Here is a tiny trained network, its code and every weight. The questions are about switching its units off for an input and a target symbol, where a switched-off unit gives its printed mean instead of its output.

import numpy as np


def w(rows, s, z=0):
    codes = np.array(rows[::2]) - 128.0
    scale = np.full(codes.shape[1], s)
    scale[-1] = z or s
    return codes * scale


def norm(h):
    return h / np.sqrt((h * h).mean(-1, keepdims=True) + 1e-5)


def f(y):
    return y / 2 * (1 + np.tanh(0.7978845608 * (y + 0.044715 * y**3)))


def softmax(a):
    e = np.exp(a - a.max(-1, keepdims=True))
    return e / e.sum(-1, keepdims=True)


def log_softmax(a):
    a = a - a.max(-1, keepdims=True)
    return a - np.log(np.exp(a).sum(-1, keepdims=True))


def net(x, mask):
    ids = ['αγεζθλμξπστφψω'.index(c) for c in x.split()]
    T = len(ids)
    res = E[ids] + P[:T]
    u = 0
    for l in range(2):
        r = norm(res)
        for j in range(3):
            rows = slice(2 * j, 2 * j + 2)
            q, k, v = (r @ M[l][rows].T for M in (Q, K, V))
            z = softmax(np.where(np.tri(T) > 0, q @ k.T / 2**0.5, -1e9)) @ v
            o = O[l][rows]
            res = res + np.where(mask[u + j], z, o[:, -1]) @ o[:, :-1]
        u += 3
        y = f(norm(res) @ A[l][:, :-1].T + A[l][:, -1])
        res = res + np.where(mask[u : u + 12], y, B[l][:, -1]) @ B[l][:, :-1]
        u += 12
    return log_softmax(norm(res)[-1] @ U[:, :-1].T + U[:, -1])


Q, K, V, O, A, B = {}, {}, {}, {}, {}, {}
E = w([
[109,146,90],'α',
[127,112,109],'γ',
[119,119,100],'ε',
[103,143,189],'ζ',
[162,146,92],'θ',
[125,147,87],'λ',
[115,124,111],'μ',
[173,254,188],'ξ',
[115,121,106],'π',
[106,143,189],'σ',
[142,120,99],'τ',
[205,113,122],'φ',
[72,160,124],'ψ',
[141,133,100],'ω',
],0.0038)
P = w([
[76,126,118],'0',
[136,131,160],'1',
[139,140,116],'2',
[3,136,112],'3',
[136,132,158],'4',
[148,140,97],'5',
[7,131,114],'6',
[136,133,158],'7',
[157,139,76],'8',
[5,134,114],'9',
[136,133,157],'10',
],0.0036)
Q[0] = w([
[137,214,149],'L0H1',
[137,129,235],'L0H1',
[7,95,151],'L0H2',
[126,182,70],'L0H2',
[171,169,174],'L0H3',
[95,215,131],'L0H3',
],0.013)
K[0] = w([
[207,190,153],'L0H1',
[191,83,223],'L0H1',
[2,118,189],'L0H2',
[115,153,57],'L0H2',
[203,184,79],'L0H3',
[123,241,127],'L0H3',
],0.012)
V[0] = w([
[105,183,144],'L0H1',
[56,109,35],'L0H1',
[152,93,157],'L0H2',
[251,140,69],'L0H2',
[116,154,155],'L0H3',
[142,27,109],'L0H3',
],0.0014)
O[0] = w([
[129,102,155,180],'L0H1',
[254,94,6,254],'L0H1',
[97,149,107,70],'L0H2',
[244,249,236,98],'L0H2',
[123,147,123,157],'L0H3',
[189,164,71,16],'L0H3',
],0.00099,0.00043)
A[0] = w([
[171,3,223,145],'L0N1',
[125,121,121,102],'L0N2',
[113,128,119,140],'L0N3',
[102,150,53,104],'L0N4',
[90,208,129,81],'L0N5',
[44,78,104,103],'L0N6',
[110,107,152,136],'L0N7',
[131,137,127,184],'L0N8',
[128,102,231,107],'L0N9',
[114,43,63,109],'L0N10',
[123,115,139,8],'L0N11',
[220,70,128,143],'L0N12',
],0.0067,0.0011)
B[0] = w([
[97,144,242,146],'L0N1',
[119,142,121,120],'L0N2',
[134,137,131,144],'L0N3',
[79,237,163,222],'L0N4',
[132,57,184,202],'L0N5',
[204,116,182,248],'L0N6',
[140,152,102,132],'L0N7',
[139,123,141,151],'L0N8',
[21,230,108,178],'L0N9',
[20,113,160,180],'L0N10',
[107,138,93,91],'L0N11',
[160,2,177,175],'L0N12',
],0.0096,0.0018)
Q[1] = w([
[56,205,240],'L1H1',
[56,127,78],'L1H1',
[51,139,158],'L1H2',
[68,115,93],'L1H2',
[146,114,4],'L1H3',
[226,198,96],'L1H3',
],0.018)
K[1] = w([
[93,121,29],'L1H1',
[216,158,95],'L1H1',
[150,127,63],'L1H2',
[193,106,111],'L1H2',
[73,68,173],'L1H3',
[142,5,9],'L1H3',
],0.019)
V[1] = w([
[11,39,201],'L1H1',
[205,89,164],'L1H1',
[75,64,215],'L1H2',
[233,162,253],'L1H2',
[91,185,176],'L1H3',
[130,136,73],'L1H3',
],0.0045)
O[1] = w([
[169,3,91,215],'L1H1',
[22,115,160,82],'L1H1',
[177,19,135,201],'L1H2',
[243,158,61,194],'L1H2',
[79,53,132,254],'L1H3',
[171,121,127,80],'L1H3',
],0.0042,0.0037)
A[1] = w([
[171,49,81,129],'L1N1',
[153,135,132,88],'L1N2',
[39,146,21,13],'L1N3',
[192,216,135,75],'L1N4',
[229,156,174,101],'L1N5',
[254,191,73,7],'L1N6',
[129,127,128,121],'L1N7',
[146,131,18,228],'L1N8',
[87,144,120,168],'L1N9',
[145,165,175,132],'L1N10',
[115,137,131,142],'L1N11',
[155,154,112,74],'L1N12',
],0.0097,0.002)
B[1] = w([
[103,200,40,253],'L1N1',
[159,139,179,121],'L1N2',
[139,206,6,130],'L1N3',
[30,102,157,154],'L1N4',
[211,85,218,194],'L1N5',
[159,255,47,165],'L1N6',
[130,128,130,127],'L1N7',
[27,44,113,147],'L1N8',
[116,95,81,143],'L1N9',
[128,193,93,162],'L1N10',
[121,126,101,131],'L1N11',
[115,121,173,108],'L1N12',
],0.012,0.0037)
U = w([
[50,192,122,83],'α',
[34,9,179,107],'γ',
[55,157,226,37],'ε',
[199,126,180,196],'ζ',
[193,193,52,10],'θ',
[39,220,112,157],'λ',
[194,149,94,41],'μ',
[170,187,103,171],'ξ',
[182,114,134,34],'π',
[175,117,186,151],'σ',
[81,82,15,252],'τ',
[212,6,69,118],'φ',
[139,142,177,205],'ψ',
[153,233,173,12],'ω',
],0.012,0.0019)

Each question gives the input, a string of symbols that net reads in full, and the target symbol t.
The units are the heads (2 rows each of Q, K, V and O) and the neurons (one row each of A and B). Each row of codes is followed by its name. A weight is (code - 128) times the scale printed after its matrix; where a second scale follows, it is the last column's (O, A, B and U).
mask holds one flag per unit, layer by layer, with each layer's heads first. A switched-off unit (its flag False) gives its mean, the last column of its rows in O or B, instead of its output. The means were averaged over made-up inputs and are rounded, as every weight is.
A unit's drop is (log p(t) with every unit on - log p(t) with that unit switched off) / (log p(t) with every unit on - log p(t) with every unit switched off).
most important unit: the unit with the biggest drop
top k neurons: the k neurons with the biggest drops, biggest first
top k neurons in layer l: the k neurons of layer l with the biggest drops, biggest first
input τ ψ τ ψ, target γ: top 3 neurons	L0N1; L0N6; L0N12
input τ ξ ψ τ ψ τ ξ τ λ ξ, target ε: top 3 neurons	L0N6; L0N9; L0N5
input τ τ ε ζ ζ τ ω, target γ: top 3 neurons in layer 0	L0N10; L0N5; L0N6
input θ ψ τ ε π λ ξ, target ε: top 4 neurons in layer 1	L1N4; L1N1; L1N6; L1N10
input θ σ σ ζ π τ μ, target γ: top neuron	L0N10
input σ τ ζ ζ φ α ξ μ τ π, target γ: top 4 neurons in layer 0	L0N10; L0N6; L0N5; L0N1
input ζ α λ γ τ σ θ ω, target τ: top 4 neurons	L0N4; L0N6; L1N1; L0N12
input ζ ζ ξ ε τ ξ σ ε τ λ, target γ: top 4 neurons	L1N6; L1N1; L1N3; L0N4
input σ α γ τ ζ θ τ α λ σ, target ε: top 4 neurons	L0N6; L0N12; L0N1; L0N4
input π θ λ σ, target ε: top 3 neurons in layer 0	L0N6; L0N1; L0N9
input ε θ γ λ τ τ γ, target γ: top 4 neurons in layer 1	L1N1; L1N5; L1N3; L1N6
input τ ζ τ θ, target γ: top 3 neurons	L0N5; L0N10; L1N1
input ζ ω τ π ξ ξ ω ω τ ζ, target γ: top 2 neurons	L0N5; L1N1
input ξ ξ θ ω τ τ λ, target γ: top 2 neurons in layer 1	L1N1; L1N6
input λ α ζ τ α τ α, target γ: top 2 neurons	L0N10; L0N4
input ω ζ τ π, target γ: top 3 neurons in layer 1	L1N1; L1N5; L1N3
input γ λ τ, target τ: top 4 neurons in layer 0	L0N6; L0N12; L0N5; L0N1
input τ π τ θ λ τ σ, target γ: most important unit	L0N1
input τ α τ ζ ζ π ζ γ τ γ, target γ: top 3 neurons in layer 0	L0N10; L0N6; L0N5
input ε τ ζ τ τ λ ζ, target ε: top 4 neurons	L0N6; L0N1; L0N12; L0N9
input ξ ζ θ α τ λ λ θ λ ζ, target ε: top 4 neurons in layer 0	L0N6; L0N1; L0N4; L0N10
